Below are the code and all the weights of a small trained network. Each question names an input and a class and asks about switching units off, where a switched-off unit gives its printed mean instead of its output.

import numpy as np


def w(rows, s, z=0):
    codes = np.array(rows[::2]) - 128.0
    scale = np.full(codes.shape[1], s)
    scale[-1] = z or s
    return codes * scale


def norm(h):
    return h / np.sqrt((h * h).mean(-1, keepdims=True) + 1e-5)


def f(y):
    return np.maximum(y, 0)


def log_softmax(a):
    a = a - a.max(-1, keepdims=True)
    return a - np.log(np.exp(a).sum(-1, keepdims=True))


def net(x, mask):
    res = np.array(x, float).reshape(1, 3) / 4 @ E
    u = 0
    for l in range(4):
        y = f(norm(res) @ A[l][:, :-1].T + A[l][:, -1])
        res = res + np.where(mask[u : u + 3], y, B[l][:, -1]) @ B[l][:, :-1]
        u += 3
    return log_softmax(norm(res)[-1] @ U[:, :-1].T + U[:, -1])


A, B = {}, {}
E = w([
[151,253,106,157],'x0',
[210,166,132,65],'x1',
[57,96,86,103],'x2',
],0.0062)
A[0] = w([
[2,31,155,121,3],'L0N0',
[107,23,164,85,80],'L0N1',
[89,119,58,60,127],'L0N2',
],0.0052,0.0014)
B[0] = w([
[24,86,188,169,254],'L0N0',
[225,155,92,75,229],'L0N1',
[160,36,46,255,187],'L0N2',
],0.0063,0.0037)
A[1] = w([
[5,207,143,156,161],'L1N0',
[177,1,158,101,239],'L1N1',
[135,109,139,137,4],'L1N2',
],0.0066,0.0019)
B[1] = w([
[207,124,151,90,198],'L1N0',
[122,174,119,110,254],'L1N1',
[137,74,152,255,129],'L1N2',
],0.0083,0.0052)
A[2] = w([
[53,141,190,70,228],'L2N0',
[42,101,73,133,180],'L2N1',
[209,31,2,35,5],'L2N2',
],0.0048,0.0013)
B[2] = w([
[111,2,140,236,201],'L2N0',
[169,114,166,169,251],'L2N1',
[98,142,79,63,244],'L2N2',
],0.0074,0.0023)
A[3] = w([
[89,75,144,124,90],'L3N0',
[211,148,214,102,178],'L3N1',
[185,190,40,254,254],'L3N2',
],0.0077,0.0027)
B[3] = w([
[252,110,102,189,173],'L3N0',
[121,198,179,133,223],'L3N1',
[105,129,208,104,254],'L3N2',
],0.011,0.0062)
U = w([
[142,37,112,194,171],'0',
[134,230,209,116,216],'1',
[98,173,51,152,2],'2',
[95,139,98,129,2],'3',
[149,141,10,76,171],'4',
],0.013,0.0049)

Each question gives the input, the list of numbers given to net, and the class t.
The units are the neurons (one row each of A and B). Each row of codes is followed by its name. A weight is (code - 128) times the scale printed after its matrix; where a second scale follows, it is the last column's (A, B and U).
mask holds one flag per neuron, layer by layer. A switched-off neuron (its flag False) gives its mean, the last column of its row in B, instead of its output. The means were averaged over made-up inputs and are rounded, as every weight is.
A unit's drop is (log p(t) with every unit on - log p(t) with that unit switched off) / (log p(t) with every unit on - log p(t) with every unit switched off).
The circuit of an input: a set's keep is (log p(t) with only the set's units on - log p(t) with every unit switched off) / (log p(t) with every unit on - log p(t) with every unit switched off). Starting from all 12 units, units are removed one at a time, each time the one whose removal leaves the highest keep (on an exact tie, the one counted first), for as long as the keep stays at least 0.8.
circuit, biggest first: the units of the circuit, biggest drop first
most important unit: the unit with the biggest drop
top k neurons: the k neurons with the biggest drops, biggest first
drop when u is switched off: that unit's drop, to one decimal
input [-3,7,2], class 4: circuit, biggest first : (L2N2; L3N2)
input [5,-7,6], class 0: circuit, biggest first : (L3N1; L1N1)
input [-1,-4,-3], class 0: most important unit : L2N0
input [-3,0,-1], class 0: top 4 neurons : (L2N0; L1N0; L0N0; L0N2)
input [4,8,7], class 4: circuit, biggest first : (L2N2; L3N1; L0N2)
input [1,1,6], class 0: top 2 neurons : (L3N1; L0N2)
input [4,8,8], class 4: top 2 neurons : (L2N2; L3N1)
input [-4,3,0], class 4: top 2 neurons : (L2N2; L3N2)
input [0,3,3], class 4: top 3 neurons : (L2N2; L0N0; L3N1)
input [2,-5,1], class 0: top 2 neurons : (L0N1; L0N0)
input [-3,-2,-3], class 0: top 3 neurons : (L2N0; L0N0; L1N0)
input [3,2,8], class 3: top 2 neurons : (L0N2; L3N1)
input [-1,3,1], class 4: top 3 neurons : (L2N2; L3N1; L3N2)
input [-1,-2,0], class 0: top neuron : (L2N0)
input [-1,0,8], class 0: drop when L0N0 is switched off : 0.2
input [-2,0,2], class 0: drop when L0N0 is switched off : 2.0
input [-6,5,1], class 4: drop when L2N2 is switched off : 0.2
